Below is a small trained network, with its code and all its weights. Each question gives an input and a class and asks what happens when units are switched off, that is, made to give their printed mean instead of their output.

import numpy as np


def w(rows, s, z=0):
    codes = np.array(rows[::2]) - 128.0
    scale = np.full(codes.shape[1], s)
    scale[-1] = z or s
    return codes * scale


def f(y):
    return y / 2 * (1 + np.tanh(0.7978845608 * (y + 0.044715 * y**3)))


def log_softmax(a):
    a = a - a.max(-1, keepdims=True)
    return a - np.log(np.exp(a).sum(-1, keepdims=True))


def net(x, mask):
    res = np.array(x, float).reshape(1, 4) / 4 @ E
    y = f(res @ A[0][:, :-1].T + A[0][:, -1])
    res = res + np.where(mask, y, B[0][:, -1]) @ B[0][:, :-1]
    return log_softmax(res[-1] @ U[:, :-1].T + U[:, -1])


A, B = {}, {}
E = w([
[117,134,178,102,73,91,216],'x0',
[85,137,115,44,47,163,114],'x1',
[236,116,49,91,123,9,145],'x2',
[105,246,50,124,107,123,107],'x3',
],0.012)
A[0] = w([
[174,18,126,107,155,143,150,82],'n1',
[176,119,159,168,152,123,123,2],'n2',
[170,93,198,162,95,137,166,158],'n3',
[144,140,80,103,126,125,99,105],'n4',
[189,89,150,115,122,140,147,203],'n5',
[76,218,72,134,111,125,156,126],'n6',
[166,118,96,160,137,53,35,126],'n7',
[24,171,72,158,104,253,88,165],'n8',
[87,42,200,174,86,193,122,247],'n9',
[201,93,149,102,107,91,188,248],'n10',
[132,169,100,81,24,75,123,133],'n11',
[202,97,106,155,153,111,95,39],'n12',
],0.014,0.0053)
B[0] = w([
[133,108,41,188,81,17,165,180],'n1',
[202,118,111,74,163,168,129,148],'n2',
[115,105,135,147,179,109,126,176],'n3',
[171,138,133,109,139,180,176,157],'n4',
[118,82,82,140,145,97,114,168],'n5',
[254,194,165,152,120,104,238,193],'n6',
[188,96,97,101,114,161,125,192],'n7',
[136,136,162,69,189,149,194,254],'n8',
[93,103,133,135,175,72,154,232],'n9',
[69,89,74,225,186,66,135,206],'n10',
[113,118,153,73,210,180,172,194],'n11',
[110,130,47,137,93,88,150,172],'n12',
],0.013,0.022)
U = w([
[155,97,70,94,150,186,75,120],'0',
[158,99,106,181,113,72,141,171],'1',
[63,85,191,152,189,154,127,181],'2',
[54,97,242,55,3,221,15,12],'3',
[144,194,164,75,115,160,156,121],'4',
],0.014,0.011)

Each question gives the input, the list of numbers given to net, and the class t.
The units are the neurons (one row each of A and B). Each row of codes is followed by its name. A weight is (code - 128) times the scale printed after its matrix; where a second scale follows, it is the last column's (A, B and U).
mask holds one flag per neuron, in row order. A switched-off neuron (its flag False) gives its mean, the last column of its row in B, instead of its output. The means were averaged over made-up inputs and are rounded, as every weight is.
A unit's drop is (log p(t) with every unit on - log p(t) with that unit switched off) / (log p(t) with every unit on - log p(t) with every unit switched off).
The circuit of an input: a set's keep is (log p(t) with only the set's units on - log p(t) with every unit switched off) / (log p(t) with every unit on - log p(t) with every unit switched off). Starting from all 12 units, units are removed one at a time, each time the one whose removal leaves the highest keep (on an exact tie, the one counted first), for as long as the keep stays at least 0.8.
units of the circuit, in order: the units of the circuit, biggest drop first
top k neurons: the k neurons with the biggest drops, biggest first
drop when u is switched off: that unit's drop, to one decimal
input [6,6,8,-2], class 2: units of the circuit, in order	n11
input [-5,-6,6,4], class 0: units of the circuit, in order	n7; n1
input [8,4,8,5], class 2: top 2 neurons	n11; n10
input [8,5,6,-3], class 2: top 3 neurons	n11; n6; n12
input [-7,8,2,-2], class 0: top 2 neurons	n6; n9
input [1,-5,-7,4], class 4: top 2 neurons	n10; n6
input [8,0,3,2], class 2: top 2 neurons	n11; n1
input [5,7,5,2], class 2: top 2 neurons	n11; n10
input [-1,8,3,-3], class 2: top 4 neurons	n11; n6; n7; n12
input [8,5,-8,2], class 4: drop when n10 is switched off	1.4
input [0,6,2,-2], class 2: drop when n6 is switched off	0.1
input [8,8,1,-6], class 2: drop when n3 is switched off	0.1
